Below is a small trained network, with its code and all its weights. Each question gives an input and a class and asks what happens when units are switched off, that is, made to give their printed mean instead of their output.

import numpy as np


def w(rows, s, z=0):
    codes = np.array(rows[::2]) - 128.0
    scale = np.full(codes.shape[1], s)
    scale[-1] = z or s
    return codes * scale


def norm(h):
    return h / np.sqrt((h * h).mean(-1, keepdims=True) + 1e-5)


def f(y):
    return np.maximum(y, 0)


def log_softmax(a):
    a = a - a.max(-1, keepdims=True)
    return a - np.log(np.exp(a).sum(-1, keepdims=True))


def net(x, mask):
    res = np.array(x, float).reshape(1, 8) / 4 @ E
    u = 0
    for l in range(3):
        y = f(norm(res) @ A[l][:, :-1].T + A[l][:, -1])
        res = res + np.where(mask[u : u + 3], y, B[l][:, -1]) @ B[l][:, :-1]
        u += 3
    return log_softmax(norm(res)[-1] @ U[:, :-1].T + U[:, -1])


A, B = {}, {}
E = w([
[180,68,149,160,155,216,103,76],'x0',
[124,123,194,72,115,102,105,130],'x1',
[171,53,112,88,93,137,192,180],'x2',
[245,176,72,146,140,87,102,152],'x3',
[95,119,131,157,55,49,111,119],'x4',
[152,151,199,101,101,132,129,119],'x5',
[121,119,109,159,140,136,148,125],'x6',
[118,115,112,127,138,123,121,132],'x7',
],0.011)
A[0] = w([
[175,4,156,156,131,151,50,77,65],'L0N1',
[149,81,115,132,92,176,71,84,1],'L0N2',
[147,58,133,214,2,101,29,178,180],'L0N3',
],0.0096,0.0065)
B[0] = w([
[161,174,88,131,95,211,206,44,194],'L0N1',
[159,162,138,105,96,109,176,8,141],'L0N2',
[101,41,194,221,152,102,195,109,255],'L0N3',
],0.014,0.0081)
A[1] = w([
[129,171,145,119,41,185,33,72,138],'L1N1',
[184,3,172,129,103,192,254,215,164],'L1N2',
[196,58,92,120,75,170,134,49,2],'L1N3',
],0.0073,0.0047)
B[1] = w([
[85,93,97,202,65,55,2,102,149],'L1N1',
[37,63,125,161,125,157,6,150,254],'L1N2',
[157,229,29,68,79,85,40,52,162],'L1N3',
],0.0092,0.0095)
A[2] = w([
[85,150,111,85,96,33,204,207,70],'L2N1',
[127,193,205,73,37,130,140,184,201],'L2N2',
[159,145,130,44,218,255,106,159,4],'L2N3',
],0.0099,0.0039)
B[2] = w([
[209,157,66,35,21,160,133,82,252],'L2N1',
[246,73,151,177,104,174,89,88,213],'L2N2',
[125,49,225,160,202,51,237,163,222],'L2N3',
],0.012,0.0037)
U = w([
[179,173,42,54,37,193,242,44,139],'0',
[112,72,196,147,217,73,255,122,4],'1',
[82,121,76,158,167,148,6,138,209],'2',
[135,94,87,119,142,153,53,138,198],'3',
[137,93,85,135,156,131,73,107,131],'4',
[153,87,75,119,142,141,72,107,113],'5',
[140,111,99,129,129,146,84,112,111],'6',
],0.0079,0.0032)

Each question gives the input, the list of numbers given to net, and the class t.
The units are the neurons (one row each of A and B). Each row of codes is followed by its name. A weight is (code - 128) times the scale printed after its matrix; where a second scale follows, it is the last column's (A, B and U).
mask holds one flag per neuron, layer by layer. A switched-off neuron (its flag False) gives its mean, the last column of its row in B, instead of its output. The means were averaged over made-up inputs and are rounded, as every weight is.
A unit's drop is (log p(t) with every unit on - log p(t) with that unit switched off) / (log p(t) with every unit on - log p(t) with every unit switched off).
The circuit of an input: a set's keep is (log p(t) with only the set's units on - log p(t) with every unit switched off) / (log p(t) with every unit on - log p(t) with every unit switched off). Starting from all 9 units, units are removed one at a time, each time the one whose removal leaves the highest keep (on an exact tie, the one counted first), for as long as the keep stays at least 0.8.
circuit, biggest first: the units of the circuit, biggest drop first
most important unit: the unit with the biggest drop
top k neurons: the k neurons with the biggest drops, biggest first
top k neurons in layer l: the k neurons of layer l with the biggest drops, biggest first
drop when u is switched off: that unit's drop, to one decimal
input [3,5,6,-3,-2,-2,5,-5], class 2: most important unit	L1N2
input [-5,5,5,-7,0,8,4,-5], class 5: circuit, biggest first	(L2N2 L0N3)
input [0,0,-6,3,6,-2,0,5], class 1: circuit, biggest first	(L0N3 L1N2)
input [-8,-5,-3,-4,-1,-5,-6,-8], class 0: circuit, biggest first	(L1N2 L2N1)
input [6,-2,-7,5,-7,6,2,-4], class 1: top 4 neurons	(L2N3 L1N2 L2N1 L0N2)
input [6,-5,-5,-2,-2,-4,-2,3], class 0: circuit, biggest first	(L0N1 L1N2)
input [-7,-7,-6,-3,-1,7,7,-1], class 0: circuit, biggest first	(L1N2 L0N3)
input [7,-6,-4,-6,3,-2,1,-6], class 0: circuit, biggest first	(L0N1 L0N2)
input [6,4,7,2,7,-5,-4,6], class 1: top 2 neurons	(L0N3 L2N1)
input [-3,6,6,5,3,0,-3,-4], class 2: top 3 neurons	(L1N2 L0N3 L2N3)
input [-7,3,2,-5,0,-1,2,8], class 0: top 3 neurons	(L0N3 L2N1 L1N2)
input [8,-6,0,-6,-2,-8,4,-1], class 0: circuit, biggest first	(L0N1 L0N3)
input [8,2,6,-2,-2,3,8,2], class 0: top 2 neurons in layer 0	(L0N1 L0N2)
input [6,-5,2,4,-7,-1,1,-7], class 1: circuit, biggest first	(L2N3)
input [2,0,-3,1,3,-3,3,-7], class 1: top 2 neurons in layer 2	(L2N1 L2N2)
input [-5,-2,-2,-3,-8,-6,-8,-4], class 1: circuit, biggest first	(L2N3 L0N3)
input [-3,-4,1,6,6,1,-1,0], class 1: top 2 neurons	(L0N3 L1N3)
input [-8,-1,0,2,7,-7,-2,3], class 0: top 2 neurons	(L2N1 L1N2)
input [8,-2,-1,5,2,7,8,4], class 0: top 2 neurons in layer 0	(L0N1 L0N2)
input [-6,0,-4,3,-2,6,6,-6], class 0: circuit, biggest first	(L1N2)
input [3,6,-7,7,8,2,-4,-3], class 1: top 2 neurons	(L0N3 L1N2)
input [-2,5,8,4,-3,5,0,4], class 2: top 3 neurons	(L1N2 L0N1 L2N1)
input [-5,-3,8,8,5,5,0,3], class 2: top 2 neurons	(L1N2 L0N3)
input [7,-2,3,-2,2,-1,-4,7], class 0: top 2 neurons	(L0N1 L0N2)
input [-3,-3,5,-4,1,4,-3,5], class 2: drop when L1N2 is switched off	0.9
input [0,5,7,4,-2,5,7,-2], class 2: drop when L1N2 is switched off	0.6
input [-2,5,8,-2,-2,1,5,4], class 2: drop when L1N2 is switched off	0.9
input [3,-4,6,1,3,4,1,-3], class 2: drop when L1N2 is switched off	1.1
input [0,4,8,-6,-5,-7,8,2], class 2: top neuron in layer 1	(L1N2)
